(in the rows, 128 means zero)
Each row of numbers belongs to one of the things below and depends on some of the facts about them. Some rows are named. Which thing is each other row?

How the things are related:
skosto: radrok pludrar; zuru 981; vavave nibre kliklek
skubodil: radrok govadris; zuru 37
draser: radrok toskul; zuru 27
vares: zuru 665; vavave foplan stuzum
subrun: radrok lofogren; zuru 37
burer: radrok navak; zuru 981; vavave skara bidrek
vegrem: radrok neska; zuru 981; vavave drimo lasker dreplaro
zuban: radrok steklil; zuru 665
testo: radrok sabrigra; zuru 37
bidrek: radrok govadris; zuru 981
milin: radrok truplo; zuru 37
plige: radrok tozam; zuru 108
pobrus: radrok kidrir; zuru 981
skinil: radrok gragrun; zuru 27
floror: radrok brustus; zuru 27; vavave bidrek dreplaro
tririk: radrok gragrun; zuru 27
pafla: radrok brefa; zuru 27
digi: radrok drostomos; zuru 108
nolak: radrok stuzum; zuru 108
zisam: radrok stamol; zuru 108
grufu: radrok stuzum; zuru 108; vavave gigror
vabir: radrok grovu; zuru 981
guli: radrok foplan; zuru 27; vavave mukamo
zodos: radrok drimo; zuru 108
truplo: zuru 37; vavave klepizi bobran
flaka: radrok fluzotun; zuru 108
bregruk: radrok skotrom; zuru 981; vavave plofe
dreplaro: radrok tenem; zuru 981
neska: zuru 981; vavave flabren nibrule
flirun: radrok pludrar; zuru 37; vavave flabren
nifes: radrok daga; zuru 108
vuzik: radrok stofli; zuru 665
trebok: radrok buvam; zuru 981
skara: radrok klutu; zuru 27
moske: radrok lofogren; zuru 37; vavave drukler
ditru: zuru 27
stuzum: zuru 27
traval: radrok govadris; zuru 981
drabusti: zuru 27
pletik: radrok trogrokek; zuru 665
lasi: radrok foplan; zuru 981; vavave tubretol
lustafo: radrok sibras; zuru 37; vavave drenir flaren
buvam: radrok rogo; zuru 27; vavave pobrus
lasker: radrok daga; zuru 108
flasar: zuru 27
flaren: radrok fluzotun; zuru 37
pliskimik: radrok nidrik; zuru 37
kitrol: radrok nidrik; zuru 108
fegun: radrok vudevus; zuru 665; vavave stuzum
vetrak: radrok stisin; zuru 665; vavave gigror grozos gedur
temamil: radrok tenem; zuru 27
fabru: radrok toskul; zuru 27; vavave subrun fliskir
sabrigra: radrok rogo; zuru 27
trogrokek: radrok neska; zuru 665
potolil: radrok gruplu; zuru 665
saflegu: radrok sabrigra; zuru 665
vudevus: radrok mukamo; zuru 981
grekom: radrok neska; zuru 981
brilil: radrok stubek; zuru 108; vavave flasar flerul
brustus: radrok toskul; zuru 37
lofogren: zuru 37
lumom: radrok stofli; zuru 981; vavave selagam trogrokek
stamol: zuru 108; vavave plige
kimo: radrok trogrokek; zuru 27; vavave skara trebok plofe
vaflus: radrok loskezol; zuru 108; vavave tubretol skasiskim milin
zodi: radrok brefa; zuru 27
plutrok: radrok skotum; zuru 981; vavave zodi dorul pletuk vuzik
kelotak: radrok stofli; zuru 27
pluvun: radrok zudo; zuru 981; vavave kitrol vogre plofe selagam
baflali: radrok navak; zuru 981; vavave flasar
nikudas: radrok zudo; zuru 108; vavave zodi drimo kabun klapum sestis
kluga: radrok pludrar; zuru 108; vavave bidrek
fletrak: radrok foplan; zuru 981; vavave vebis plabun
drimo: zuru 665
tovebror: radrok zofu; zuru 665; vavave zadus
mistak: radrok nadril; zuru 27
brefa: zuru 27
galan: radrok sabrigra; zuru 27
flerul: radrok skotum; zuru 981
pudro: radrok bedragro; zuru 108; vavave temamil tozam
plofe: radrok nidrik; zuru 981
nidrik: radrok brefa; zuru 981
flabren: radrok destol; zuru 37
klutu: radrok rogo; zuru 37; vavave gedur
susu: radrok tozam; zuru 981
druzem: radrok vudevus; zuru 37
zaskin: radrok sabrigra; zuru 27; vavave bidrek nadril milin
destol: radrok flasar; zuru 981
sibras: radrok gutufi; zuru 27
stubek: zuru 27
fezun: radrok skotum; zuru 27; vavave skara stubek
klepizi: radrok drostomos; zuru 981
gruplu: radrok stigre; zuru 981
breva: radrok moske; zuru 981; vavave stubek
toretram: radrok drabusti; zuru 665
skiplal: radrok lebor; zuru 981
lodro: radrok bedir; zuru 27; vavave stofli
vuter: radrok vudevus; zuru 37
medra: radrok stamol; zuru 27; vavave navak zisam
repemi: radrok govadris; zuru 981; vavave driplo muda vibran
simeku: radrok pletik; zuru 37
zofu: radrok kidrir; zuru 665
badele: radrok vudevus; zuru 108; vavave vabir gedur
driplo: radrok fluzotun; zuru 981
selagam: radrok mukamo; zuru 27
govadris: radrok brefa; zuru 981
miman: radrok stigre; zuru 27; vavave vifus pletuk brustus saflegu flaren
togu: radrok buvam; zuru 108
plude: radrok stubek; zuru 981
naril: radrok stubek; zuru 27; vavave stuzum
plegis: radrok tozam; zuru 981; vavave regris fuza galan
kladur: zuru 27
skufu: radrok navak; zuru 37
sonil: radrok gragrun; zuru 981; vavave zodi destol
kagin: radrok rogo; zuru 108
skotrom: radrok kidrir; zuru 108; vavave subrun draser kliklek togu vibran
nefler: radrok truplo; zuru 27
falu: radrok fluzotun; zuru 981; vavave nifes skape
skasiskim: radrok tenem; zuru 981
pletuk: radrok stuzum; zuru 108
skotum: radrok bedragro; zuru 981
gramigran: radrok regris; zuru 981
pledam: radrok drabusti; zuru 108; vavave skape saflegu
mekofa: radrok rogo; zuru 665; vavave trebok foplan
zanum: radrok regris; zuru 981; vavave skisto tenem dreplaro
bedir: radrok vares; zuru 981
dakuni: radrok gragrun; zuru 108
fluzotun: zuru 981; vavave plofe
stofli: radrok klutu; zuru 981
bristo: radrok pletik; zuru 665; vavave skasiskim gramigran galan
gaklu: radrok bedragro; zuru 981; vavave sabrigra boflos klepizi
klarek: radrok neska; zuru 981; vavave govadris
kloduk: radrok stigre; zuru 108
stigre: zuru 37; vavave vibran
gragrun: zuru 27
grostotur: radrok stofli; zuru 108
vogre: radrok trigi; zuru 108
fibek: radrok buvam; zuru 37
tubretol: radrok toskul; zuru 981
flesuk: zuru 665
skisti: radrok moror; zuru 108
bipel: radrok plugus; zuru 981; vavave dafevam kloduk tenem bobran
gigror: radrok toretram; zuru 665
dobrim: radrok navak; zuru 37; vavave brefa simeku gedur fliskir
peva: radrok zudo; zuru 981; vavave grostotur
gekla: radrok stofli; zuru 665; vavave stotrom vogre nibre
drostomos: radrok ditru; zuru 981
gutufi: zuru 37
skape: radrok stamol; zuru 37
drukler: radrok toretram; zuru 981
vibran: radrok trogrokek; zuru 27
dorul: radrok gruplu; zuru 981
geple: radrok skotum; zuru 981; vavave zadus drostomos brustus
guske: radrok pludrar; zuru 981
kidrir: zuru 108
lebor: radrok loskezol; zuru 981
grovu: radrok flasar; zuru 27; vavave flasar
fuza: radrok steklil; zuru 37
skisto: radrok brefa; zuru 665
moror: radrok neska; zuru 37; vavave bobran
todon: radrok govadris; zuru 37; vavave simeku fliskir
vifus: radrok toretram; zuru 108
navak: radrok fluzotun; zuru 108
deda: radrok plugus; zuru 108; vavave gragrun nolak
pludrar: radrok vares; zuru 665; vavave stotrom guske vabir
mastam: radrok drimo; zuru 981; vavave daga dafevam
gifubas: radrok plugus; zuru 37; vavave daga zadus kidrir
sifle: radrok flasar; zuru 981; vavave drimo nadril
skino: radrok selagam; zuru 108
plufo: radrok bedir; zuru 981; vavave drimo
mukamo: radrok stubek; zuru 665
vebis: radrok destol; zuru 108
sebram: radrok navak; zuru 665; vavave mukamo dreplaro
steklil: zuru 665
droze: radrok stofli; zuru 981; vavave fliskir
stiru: radrok tozam; zuru 37
plodru: radrok govadris; zuru 981; vavave digi pobrus
dragran: radrok brustus; zuru 37; vavave brefa kladur
klebros: radrok toretram; zuru 665
rubram: radrok drimo; zuru 108; vavave foplan
grozos: radrok vares; zuru 37
klapum: radrok stamol; zuru 108
boflos: radrok destol; zuru 108
loskezol: radrok fluzotun; zuru 108; vavave drostomos saflegu
gosu: radrok lebor; zuru 37; vavave drenir flerul bobran
zudo: radrok truplo; zuru 981; vavave drogril klepizi pafla
fliskir: radrok plugus; zuru 108
bodi: radrok stamol; zuru 37
gruvu: radrok sonil; zuru 981
tozam: radrok kladur; zuru 108
momu: radrok gruplu; zuru 108; vavave drabusti bobran
grovir: radrok toskul; zuru 37; vavave klebros gramigran
foplan: radrok truplo; zuru 981
zuner: radrok regris; zuru 27; vavave stiru skufu
ribak: radrok mukamo; zuru 37; vavave bidrek
dafevam: radrok toskul; zuru 981
dradrom: radrok klutu; zuru 27; vavave brefa trebok flerul
nibre: radrok bedragro; zuru 981
rogo: zuru 108; vavave klebros
toskul: zuru 981
tenem: radrok flesuk; zuru 27
sestis: radrok stamol; zuru 665
nadril: radrok drabusti; zuru 27
zadus: radrok skisti; zuru 27
ranar: radrok kidrir; zuru 37
daga: radrok stamol; zuru 981
loston: radrok plude; zuru 665; vavave pliskimik gruvu zodos
plabun: radrok gragrun; zuru 981
plugus: radrok brefa; zuru 108; vavave vuter
nagok: radrok stigre; zuru 27; vavave drabusti drukler
trigi: radrok skotrom; zuru 37; vavave nifes grekom kelotak
kliklek: radrok kloduk; zuru 981
kabun: radrok nagok; zuru 981
stotrom: radrok skisto; zuru 27
stisin: radrok gragrun; zuru 108
pumil: radrok flesuk; zuru 37
regris: zuru 108
drogril: radrok regris; zuru 27
muda: radrok gutufi; zuru 37
vidrar: radrok tririk; zuru 27; vavave kelotak plige
bobran: radrok daga; zuru 37
nibrule: radrok drogril; zuru 27
bedragro: radrok flasar; zuru 981; vavave kitrol
drenir: radrok pludrar; zuru 27
gedur: radrok stofli; zuru 108

Some rows with their names:
[ 83 100 123 142 101 130 117 138 172 122 145 124 143 107 132 145 100 104
 115 122 134 152 126 152  95 134 151 176 117]: navak
[ 88 109 111 124 106 125 129 116 208 158 136 160 143 114 141 127  98 135
 111 120 113 150 115 141 125 128 148 160 141]: nikudas
[ 95 121 122 131  94 122 131  90 205 176 138 158 141 121 127 121 104 124
 120 118 118 151 104 132 142 124 143 158 150]: deda
[ 90 101 124 138  92 109 146 140 202 164 153 173 135 119 127 115 100 134
  98 115 115 143 141 138 134 127 162 161 140]: pudro
[ 91 115 125 124 108 129 127 123 207 165 141 169 158 110 136 127  88 134
 100 134 109 143 117 143 125 125 146 170 142]: vidrar
[ 94 108 137 120 123 134 111 144 176 134 152 136 160  95 150 147  87 103
 119 148 122 148 116 135 117 133 159 159 154]: zadus
[ 81 111 140 137 106 130 117 121 156 114 156 117 154 104 148 143 115 114
 113 131 140 138 150 146 106 130 135 155 142]: fibek
[106 110 129 114  77 147 123 142 172 129  73 143 110 119 127 105 102 118
 107 125  74 100 126 152 127 128 118 126 153]: ribak
[121 131 117  94  97 141 112 113 252 150 137 158 166 142 170 169 109 146
 105 118 103 144 125 166 107 114 174 125 178]: moror
[ 89 111 142 134 104 130 115 139 163 122 146 123 148 112 140 148 108 105
 121 132 136 148 134 141 110 119 149 159 139]: ranar
[ 92 119 125 119 105 127 126 120 205 154 137 158 152 123 142 138 107 140
 108 124 120 148 129 142 121 111 146 156 143]: moske
[ 92 103 144 130 110 132 120 142 161 130 141 131 148 114 138 141 100  95
 111 133 125 137 127 141 107 119 143 162 140]: drimo
[ 96 111 152 135 103 130 121 124 159 141 143 128 146 119 130 139 104  86
 118 131 130 138 118 136 118 117 140 159 147]: skisto
[ 90 104 144 131 114 130 119 141 162 131 145 130 153 114 140 143  98  96
 113 134 129 140 125 141 106 118 145 163 138]: klebros
[ 90  93 156 147  98 114 144 163 154 127 153 133 136 126 130 138 120  97
 110 123 141 141 161 133 111 107 156 157 140]: nibre
[118 129 135 112  89 134 131  89 227 167 127 151 152 155 146 153 127 124
 114 111 115 143 118 149 118  98 149 134 175]: bipel
[ 91  92 158 148  96 112 145 167 153 127 154 134 134 127 129 137 120  97
 109 122 140 139 165 134 112 107 158 157 141]: skotum
[ 83  97 138 141 108 133 126 148 163 112 134 114 145 124 131 159 118 102
 112 121 144 149 143 150  74 106 138 177 111]: lebor

Name these rows:
No name comes twice in this set of rows, the named rows included.
[ 67 105 124 123 111 121 141  89 166 134 160 176 131 105 174 119 136 145
  95 112 128 142 175 134 123 105 103 195 154] : droze
[ 93  98 143 145  89 109 156 161 195 175 152 178 142 113 107 103  89 134
  83 129 110 124 153 133 136 132 160 157 137] : fezun
[115 123 137 116  90 143 105 129 206 121 146 126 160 134 159 173 112 111
 113 123 122 142 133 169  96 119 171 137 166] : bobran
[115 102 153 126  83 144 135 127 141 130  97 100 100 118 110 132 129  79
 128 121 113 111 135 121 116 125 118 123 158] : bidrek
[ 98  93 122 119  97 143 146 143 185 136  84 126 115 120 110 132 119 130
  98 113 103 114 145 137  85 123 113 139 117] : burer
[ 90 118 112 125  99 127 120 111 219 155 132 166 158 129 150 126  93 133
 110 120 106 149 105 161 126 122 154 157 150] : brilil
[ 87 111 124 120 102 125 128 124 190 165 153 199 132 102 146 117  94 131
  99 127 107 151 131 133 142 110 140 211 148] : fabru
[ 93 118 119 129  97 123 130  95 206 173 138 159 143 120 130 123 103 126
 118 118 117 152 106 135 138 125 144 158 148] : plugus
[ 77 109 116 124  95 123 130 130 183 150 151 198 116 111 144 127 114 142
  98 110 122 164 154 137 124  88 132 235 120] : dobrim
[ 94 107 144 139  99 128 121 146 176 139 158 143 156 108 134 137  91 102
 105 137 125 139 132 148 115 130 161 168 144] : flasar

Now the same things, written a new way:
Known rows:
[144 125 130 146 157 114 106  90 105 129 131 128 143]: fibek
[124 120 115 104 126 143 130 133 132 131 109 118 129]: flesuk
[139 132 124 128 146 126 128 133 137 112 129 125 128]: susu
[106 103 135  90 114  54 128 127 106  63 154 147 122]: flabren
[ 88 121 129 154 138 109 140 147 126  83 125  83 153]: bedragro
[ 98 110  91 133 144 164 139 128 155 163 142  96 138]: loston
[142 145 110 113 136 119 105 138 136 114 139 142 123]: kliklek
[136 141 125 128 109 121 113 140 128 129 142 162 130]: lasker
[157 120 150 117 132 132  80 153 136 119 163 117  92]: plofe
[143 146 111 112 136 118 104 139 137 113 140 144 123]: dorul
[141 142 112 114 136 120 105 138 136 114 141 140 124]: tubretol
[142 143 111 114 135 118 103 138 135 114 140 140 123]: dafevam
[104 118 130 151 144 115 140 142 131  95 124  88 147]: sifle
[145 131 136 150 145 123 157 121 162 115 103 122 150]: dobrim
[127 127 117 120 114 114  86  91  70 185 117 139 136]: skara
[140 146 121 121 128 115 105 126 144 113 144 147 126]: milin
[135 122 138 152 145 126 150 121 155 114 123 113 142]: truplo
[117 141 118 100  87 125 116 134 125 161 121 146 117]: drogril

Rows to name:
No name comes twice in this set of rows, the named rows included.
[138 122 134 153 134 122 119 110  97 142 131 142 144] : kagin
[137 108 180 173 126 157 110 158 148 153 148  99 122] : deda
[145  77 153 115 143  84 183 110 136  93 125 132 127] : flirun
[152 114 153 128 141 136 109 145 140 117 147 107 103] : nidrik
[135 111 139 168 138 127 145 112 113 143 121 124 153] : rogo
[ 78 116 138 141  96 122 155 138 117 140 103  91 143] : grovu
[136 123 101 102 135 126  80 106  89 152 119 131 136] : saflegu
[149 143 124  98 134  94 117 130 152 113 126 172 135] : skufu
[123 100 136 151 130 125 130  85  78 187  97 102 152] : dradrom
[125 158 123 139 116 133  92 147 138 145 145 160 138] : nolak
[142 133 120 140 127 112  90 108  88 147 141 159 141] : togu

The same things again, as new rows of numbers:
Some things and their rows:
[124 155 118 140 115 129 102 162  88 139 123 136 133]: plude
[113 154 108 112  97 154  91 133 105 124 113 150 149]: stubek
[133 142 125 101 120 155 134 120 123 126 125 134 141]: temamil
[126 142 124 129 122 149  97 127 139 108 139 152 156]: plige
[116 148  91 106 108 164 108  86 124 102  94 165 116]: vogre
[132 139 139 137 130 128 124 156 120 117 162 132 166]: kabun
[126 132 135 127 121 135 129 122 116 132 115 128 140]: bedir
[100 127  75 102  66 220 130  93 153  83 170 122  47]: gedur
[137 113 170 143 125 112 140 148 137 160 121  90 142]: floror
[128 135 138 119 120 148 131 143 120 112 152 135 174]: dafevam
[149 156 127 118 131 151 104 153 115 116 170 152 175]: zadus
[ 93 136 118 143 187 115 187 158 150 103 142 142 167]: skisto
[136 151 122 130 126 132 109 130 127 137 140 137 127]: stisin
[131 121 129 147 110 143 106 121 134 123 108 127 144]: skinil
[127 116 151 150 131 106 145 135 127 165 115  91 131]: plegis
[153 115 125 109 152 108 108 140 111 120 131 143 100]: lofogren
[135 126 115 134 174 135 132 132 187 146  90 101 136]: plugus
[116 119 121 133 119 126 136 113 127 151  84 119 108]: bregruk

Which thing is each row?
No name comes twice in this set of rows, the named rows included.
[161  97 149 179 126 144 155 155 143 151 164  76  77] : zaskin
[ 55 105  96 172  87 127 177 113 155 124 162  79  13] : gekla
[138 103  99  86 181 125 108 131 167 100 109 143 134] : pliskimik
[ 70 161 148 130  99 112 135 183  80  98 127 156 172] : mukamo
[136  82  98  87 181 111 146 102 186 131  50 110  74] : todon
[ 63 157  80 115 117 125 138 107 116 101 118 165 126] : gigror
[101 168  95  91  82 166  78 144  86 127  92 154 128] : selagam

